Below is a small trained network, with its code and all its weights. Each question gives an input and a class and asks what happens when units are switched off, that is, made to give their printed mean instead of their output.

import numpy as np


def w(rows, s, z=0):
    codes = np.array(rows[::2]) - 128.0
    scale = np.full(codes.shape[1], s)
    scale[-1] = z or s
    return codes * scale


def norm(h):
    return h / np.sqrt((h * h).mean(-1, keepdims=True) + 1e-5)


def f(y):
    return y / 2 * (1 + np.tanh(0.7978845608 * (y + 0.044715 * y**3)))


def log_softmax(a):
    a = a - a.max(-1, keepdims=True)
    return a - np.log(np.exp(a).sum(-1, keepdims=True))


def net(x, mask):
    res = np.array(x, float).reshape(1, 6) / 4 @ E
    u = 0
    for l in range(3):
        y = f(norm(res) @ A[l][:, :-1].T + A[l][:, -1])
        res = res + np.where(mask[u : u + 4], y, B[l][:, -1]) @ B[l][:, :-1]
        u += 4
    return log_softmax(norm(res)[-1] @ U[:, :-1].T + U[:, -1])


A, B = {}, {}
E = w([
[161,98,138],'x0',
[28,142,115],'x1',
[130,145,198],'x2',
[123,14,177],'x3',
[140,149,1],'x4',
[109,184,155],'x5',
],0.0031)
A[0] = w([
[115,1,10,5],'0.n0',
[22,22,4,37],'0.n1',
[250,171,100,152],'0.n2',
[48,91,101,153],'0.n3',
],0.0073,0.0025)
B[0] = w([
[255,29,84,233],'0.n0',
[232,253,143,246],'0.n1',
[248,193,109,251],'0.n2',
[130,227,205,181],'0.n3',
],0.008,0.0024)
A[1] = w([
[114,51,34,114],'1.n0',
[144,82,90,3],'1.n1',
[133,102,87,72],'1.n2',
[114,68,2,70],'1.n3',
],0.0084,0.0018)
B[1] = w([
[88,204,203,38],'1.n0',
[104,211,64,2],'1.n1',
[141,150,100,9],'1.n2',
[1,130,93,70],'1.n3',
],0.004,0.00053)
A[2] = w([
[146,43,80,4],'2.n0',
[78,212,77,115],'2.n1',
[35,214,2,190],'2.n2',
[105,75,214,72],'2.n3',
],0.0075,0.0015)
B[2] = w([
[140,241,209,108],'2.n0',
[110,206,148,181],'2.n1',
[23,194,1,212],'2.n2',
[74,114,135,248],'2.n3',
],0.013,0.0015)
U = w([
[254,137,109,224],'0',
[28,218,41,4],'1',
[45,31,252,149],'2',
],0.0082,0.0018)

Each question gives the input, the list of numbers given to net, and the class t.
The units are the neurons (one row each of A and B). Each row of codes is followed by its name. A weight is (code - 128) times the scale printed after its matrix; where a second scale follows, it is the last column's (A, B and U).
mask holds one flag per neuron, layer by layer. A switched-off neuron (its flag False) gives its mean, the last column of its row in B, instead of its output. The means were averaged over made-up inputs and are rounded, as every weight is.
A unit's drop is (log p(t) with every unit on - log p(t) with that unit switched off) / (log p(t) with every unit on - log p(t) with every unit switched off).
The circuit of an input: a set's keep is (log p(t) with only the set's units on - log p(t) with every unit switched off) / (log p(t) with every unit on - log p(t) with every unit switched off). Starting from all 12 units, units are removed one at a time, each time the one whose removal leaves the highest keep (on an exact tie, the one counted first), for as long as the keep stays at least 0.8.
units of the circuit, in order: the units of the circuit, biggest drop first
most important unit: the unit with the biggest drop
k most important neurons: the k neurons with the biggest drops, biggest first
top k neurons in layer l: the k neurons of layer l with the biggest drops, biggest first
drop of u: that unit's drop, to one decimal
input [5,1,-7,-3,-7,-6], class 2: 3 most important neurons	0.n2, 2.n2, 0.n1
input [8,6,6,-7,-3,-3], class 2: most important unit	0.n1
input [-4,-4,3,8,2,-2], class 2: units of the circuit, in order	0.n2, 0.n1
input [-8,-1,3,-8,-8,-2], class 2: units of the circuit, in order	0.n1, 2.n2, 0.n2
input [-7,8,-5,1,7,-6], class 0: 4 most important neurons	0.n1, 0.n0, 0.n3, 2.n3
input [7,-1,5,-3,-4,-3], class 2: 2 most important neurons	0.n1, 0.n0
input [-8,6,-4,6,8,3], class 0: top 2 neurons in layer 0	0.n1, 0.n0
input [4,4,6,7,4,3], class 2: drop of 0.n2	0.5
input [0,2,8,1,-1,4], class 2: drop of 2.n2	0.1
input [7,-6,5,3,-7,8], class 2: drop of 0.n1	0.1
